Below is a small trained network, with its code and all its weights. Each question gives an input and a class and asks what happens when units are switched off, that is, made to give their printed mean instead of their output.

import numpy as np


def w(rows, s, z=0):
    codes = np.array(rows[::2]) - 128.0
    scale = np.full(codes.shape[1], s)
    scale[-1] = z or s
    return codes * scale


def f(y):
    return y / 2 * (1 + np.tanh(0.7978845608 * (y + 0.044715 * y**3)))


def log_softmax(a):
    a = a - a.max(-1, keepdims=True)
    return a - np.log(np.exp(a).sum(-1, keepdims=True))


def net(x, mask):
    res = np.array(x, float).reshape(1, 8) / 4 @ E
    y = f(res @ A[0][:, :-1].T + A[0][:, -1])
    res = res + np.where(mask, y, B[0][:, -1]) @ B[0][:, :-1]
    return log_softmax(res[-1] @ U[:, :-1].T + U[:, -1])


A, B = {}, {}
E = w([
[121,124,123,120,138,124],'x0',
[140,130,130,139,115,133],'x1',
[111,212,27,213,148,92],'x2',
[126,127,124,124,133,126],'x3',
[11,94,92,97,38,110],'x4',
[114,141,135,108,138,118],'x5',
[120,114,120,121,140,127],'x6',
[136,152,51,48,135,247],'x7',
],0.013)
A[0] = w([
[78,87,91,138,37,34,100],'neuron 0',
[159,173,92,92,174,208,88],'neuron 1',
[103,106,111,80,32,137,105],'neuron 2',
[80,170,50,162,100,104,106],'neuron 3',
[106,105,114,178,90,12,73],'neuron 4',
[138,43,251,136,119,52,252],'neuron 5',
[191,62,167,74,157,184,218],'neuron 6',
[143,147,131,196,172,130,90],'neuron 7',
[123,131,151,183,188,114,214],'neuron 8',
[174,121,116,186,208,54,243],'neuron 9',
],0.014,0.0032)
B[0] = w([
[43,94,172,157,141,200,224],'neuron 0',
[198,56,129,178,168,174,201],'neuron 1',
[5,70,68,75,100,167,198],'neuron 2',
[105,62,142,211,174,139,202],'neuron 3',
[70,179,221,135,126,165,218],'neuron 4',
[178,33,43,189,229,63,253],'neuron 5',
[143,157,189,69,120,228,216],'neuron 6',
[124,205,80,87,134,96,172],'neuron 7',
[164,180,144,88,80,123,177],'neuron 8',
[152,208,148,136,113,95,212],'neuron 9',
],0.011,0.022)
U = w([
[222,116,51,167,189,77,246],'0',
[107,122,246,137,133,176,179],'1',
[67,54,23,182,152,80,186],'2',
[74,109,42,9,23,151,11],'3',
[116,226,119,153,109,24,4],'4',
],0.011,0.0049)

Each question gives the input, the list of numbers given to net, and the class t.
The units are the neurons (one row each of A and B). Each row of codes is followed by its name. A weight is (code - 128) times the scale printed after its matrix; where a second scale follows, it is the last column's (A, B and U).
mask holds one flag per neuron, in row order. A switched-off neuron (its flag False) gives its mean, the last column of its row in B, instead of its output. The means were averaged over made-up inputs and are rounded, as every weight is.
A unit's drop is (log p(t) with every unit on - log p(t) with that unit switched off) / (log p(t) with every unit on - log p(t) with every unit switched off).
The circuit of an input: a set's keep is (log p(t) with only the set's units on - log p(t) with every unit switched off) / (log p(t) with every unit on - log p(t) with every unit switched off). Starting from all 10 units, units are removed one at a time, each time the one whose removal leaves the highest keep (on an exact tie, the one counted first), for as long as the keep stays at least 0.8.
units of the circuit, in order: the units of the circuit, biggest drop first
most important unit: the unit with the biggest drop
k most important neurons: the k neurons with the biggest drops, biggest first
drop when u is switched off: that unit's drop, to one decimal
input [5,3,-3,3,-7,0,-7,-4], class 0: units of the circuit, in order => [neuron 5]
input [-3,0,3,0,8,-5,8,-3], class 1: 2 most important neurons => [neuron 4; neuron 5]
input [0,3,7,7,2,-3,5,-7], class 1: 2 most important neurons => [neuron 0; neuron 4]
input [6,1,-5,-4,-6,-2,-2,0], class 0: 3 most important neurons => [neuron 5; neuron 4; neuron 0]
input [-7,3,-2,-1,4,4,-7,0], class 2: 2 most important neurons => [neuron 6; neuron 8]
input [4,-4,1,2,-8,-2,-6,4], class 0: 2 most important neurons => [neuron 4; neuron 0]
input [-3,1,0,4,-4,-7,8,0], class 0: 4 most important neurons => [neuron 4; neuron 0; neuron 2; neuron 7]
input [0,7,3,-7,8,7,1,-4], class 1: 2 most important neurons => [neuron 4; neuron 0]
input [4,-7,1,-1,7,2,-8,-2], class 1: 2 most important neurons => [neuron 4; neuron 5]
input [5,1,2,-2,0,-3,-4,8], class 0: 3 most important neurons => [neuron 4; neuron 0; neuron 1]
input [-2,5,8,8,2,-6,2,-7], class 1: 2 most important neurons => [neuron 0; neuron 4]
input [-2,-6,5,-8,3,8,5,0], class 1: 2 most important neurons => [neuron 5; neuron 2]
input [-2,0,-1,-4,8,7,-2,1], class 3: 3 most important neurons => [neuron 5; neuron 2; neuron 1]
input [-1,5,-8,0,4,0,-1,8], class 3: most important unit => neuron 2
input [-3,2,-8,2,-5,-2,7,-1], class 0: drop when neuron 5 is switched off => 1.5
input [5,2,-5,3,5,-3,2,-4], class 2: drop when neuron 5 is switched off => 0.6
input [-6,5,2,7,8,-3,-5,-3], class 1: drop when neuron 1 is switched off => 0.0
